Below are the code and all the weights of a small trained network. Each question names an input and a class and asks about switching units off, where a switched-off unit gives its printed mean instead of its output.

import numpy as np


def w(rows, s, z=0):
    codes = np.array(rows[::2]) - 128.0
    scale = np.full(codes.shape[1], s)
    scale[-1] = z or s
    return codes * scale


def f(y):
    return np.maximum(y, 0)


def log_softmax(a):
    a = a - a.max(-1, keepdims=True)
    return a - np.log(np.exp(a).sum(-1, keepdims=True))


def net(x, mask):
    res = np.array(x, float).reshape(1, 7) / 4 @ E
    y = f(res @ A[0][:, :-1].T + A[0][:, -1])
    res = res + np.where(mask, y, B[0][:, -1]) @ B[0][:, :-1]
    return log_softmax(res[-1] @ U[:, :-1].T + U[:, -1])


A, B = {}, {}
E = w([
[132,128,127,131,132],'x0',
[124,254,104,116,161],'x1',
[40,136,215,191,163],'x2',
[48,111,39,130,106],'x3',
[105,151,162,93,33],'x4',
[160,151,104,243,72],'x5',
[127,127,132,126,129],'x6',
],0.0047)
A[0] = w([
[162,92,80,167,254,139],'n1',
[123,149,131,109,144,92],'n2',
[124,146,124,133,129,106],'n3',
[154,135,160,126,129,141],'n4',
[163,133,165,129,132,105],'n5',
[140,221,108,116,151,105],'n6',
[88,131,169,152,141,89],'n7',
[129,202,109,128,147,69],'n8',
[88,124,96,129,107,180],'n9',
[89,118,157,146,143,91],'n10',
[116,133,137,136,133,114],'n11',
[122,131,148,110,94,175],'n12',
[141,155,119,182,110,109],'n13',
[87,139,167,139,149,119],'n14',
[168,138,176,124,130,151],'n15',
[174,122,89,116,150,114],'n16',
[202,121,73,62,97,61],'n17',
[107,122,103,132,128,117],'n18',
[143,140,117,175,104,85],'n19',
[145,76,135,132,123,101],'n20',
[96,132,150,140,141,102],'n21',
[121,148,156,95,53,253],'n22',
[92,126,157,147,147,88],'n23',
[97,114,152,28,170,103],'n24',
[68,112,63,132,121,90],'n25',
[137,41,148,136,111,62],'n26',
[142,134,115,174,125,114],'n27',
[181,126,175,129,145,111],'n28',
[145,142,120,179,93,93],'n29',
[166,127,150,128,143,117],'n30',
[134,76,135,138,121,78],'n31',
],0.012,0.0043)
B[0] = w([
[100,78,149,192,187,255],'n1',
[142,121,129,114,114,143],'n2',
[133,128,142,118,118,136],'n3',
[111,145,103,114,146,168],'n4',
[115,155,101,101,136,160],'n5',
[82,72,164,72,100,205],'n6',
[118,158,134,163,86,171],'n7',
[98,100,167,72,98,174],'n8',
[106,155,122,109,184,188],'n9',
[120,149,129,147,84,164],'n10',
[126,140,136,130,118,139],'n11',
[118,110,131,151,157,177],'n12',
[198,124,139,117,120,170],'n13',
[130,153,141,166,90,184],'n14',
[101,155,86,109,154,191],'n15',
[115,153,154,169,112,170],'n16',
[106,199,159,198,55,191],'n17',
[120,151,114,110,140,146],'n18',
[188,130,124,110,118,155],'n19',
[108,120,164,87,114,166],'n20',
[127,153,135,146,103,157],'n21',
[114,87,157,186,204,242],'n22',
[120,154,129,150,89,162],'n23',
[255,132,131,116,130,216],'n24',
[107,197,88,79,155,173],'n25',
[95,103,174,57,92,183],'n26',
[182,134,138,118,127,160],'n27',
[108,170,91,95,151,182],'n28',
[195,131,127,103,120,165],'n29',
[112,159,108,113,142,162],'n30',
[112,113,158,84,108,156],'n31',
],0.032,0.0048)
U = w([
[130,137,145,138,140,253],'0',
[118,190,136,191,23,76],'1',
[90,63,167,34,65,79],'2',
[125,80,131,174,177,115],'3',
[254,131,104,98,103,86],'4',
[121,119,118,131,146,165],'5',
[92,195,34,70,152,83],'6',
],0.0072,0.0046)

Each question gives the input, the list of numbers given to net, and the class t.
The units are the neurons (one row each of A and B). Each row of codes is followed by its name. A weight is (code - 128) times the scale printed after its matrix; where a second scale follows, it is the last column's (A, B and U).
mask holds one flag per neuron, in row order. A switched-off neuron (its flag False) gives its mean, the last column of its row in B, instead of its output. The means were averaged over made-up inputs and are rounded, as every weight is.
A unit's drop is (log p(t) with every unit on - log p(t) with that unit switched off) / (log p(t) with every unit on - log p(t) with every unit switched off).
The circuit of an input: a set's keep is (log p(t) with only the set's units on - log p(t) with every unit switched off) / (log p(t) with every unit on - log p(t) with every unit switched off). Starting from the 12 units with the biggest drops (on a tie, the unit counted first), units are removed one at a time, each time the one whose removal leaves the highest keep (on an exact tie, the one counted first), for as long as the keep stays at least 0.8.
units of the circuit, in order: the units of the circuit, biggest drop first
most important unit: the unit with the biggest drop
k most important neurons: the k neurons with the biggest drops, biggest first
drop of u: that unit's drop, to one decimal
input [-7,-1,-2,1,-8,-6,3], class 3: units of the circuit, in order	(n1)
input [1,1,6,2,-6,7,3], class 4: units of the circuit, in order	(n13; n27)
input [1,-1,1,-4,4,5,-5], class 4: 4 most important neurons	(n1; n29; n13; n19)
input [-6,-3,8,-8,-3,-7,0], class 1: 2 most important neurons	(n14; n7)
input [3,0,0,6,6,8,0], class 4: units of the circuit, in order	(n29; n13)
input [0,-8,-1,6,-8,1,-5], class 2: 2 most important neurons	(n26; n22)
input [-2,3,7,7,-4,4,0], class 1: units of the circuit, in order	(n7; n22)
input [3,7,8,6,-2,-3,3], class 1: units of the circuit, in order	(n14; n7)
input [-7,-7,-8,3,8,-7,-6], class 1: 2 most important neurons	(n17; n1)
input [6,-1,6,1,1,-8,-1], class 4: 3 most important neurons	(n24; n17; n1)
input [-3,-7,-2,3,3,2,-2], class 2: 2 most important neurons	(n26; n1)
input [-1,8,-3,3,7,8,2], class 2: 3 most important neurons	(n6; n8; n24)
input [-2,6,4,4,-5,-5,-3], class 2: 3 most important neurons	(n6; n22; n8)
input [3,-3,5,8,1,7,1], class 6: units of the circuit, in order	(n25)
input [-5,-6,-2,5,8,-2,-2], class 3: 3 most important neurons	(n22; n12; n6)
input [-4,-1,-2,-4,-6,-8,-3], class 4: 2 most important neurons	(n24; n22)
input [6,-1,-5,7,3,-1,6], class 6: 2 most important neurons	(n25; n1)
input [2,-1,2,6,-2,2,1], class 6: 2 most important neurons	(n25; n22)
input [5,-6,3,-3,-6,-7,2], class 4: 3 most important neurons	(n24; n22; n6)
input [1,-8,3,-1,-7,2,-1], class 2: most important unit	n26
input [5,1,-4,0,-8,-7,-2], class 3: drop of n1	2.1
input [-3,-6,7,-6,7,8,-1], class 4: drop of n14	-0.1
input [-2,-4,4,3,8,8,5], class 3: drop of n21	0.0
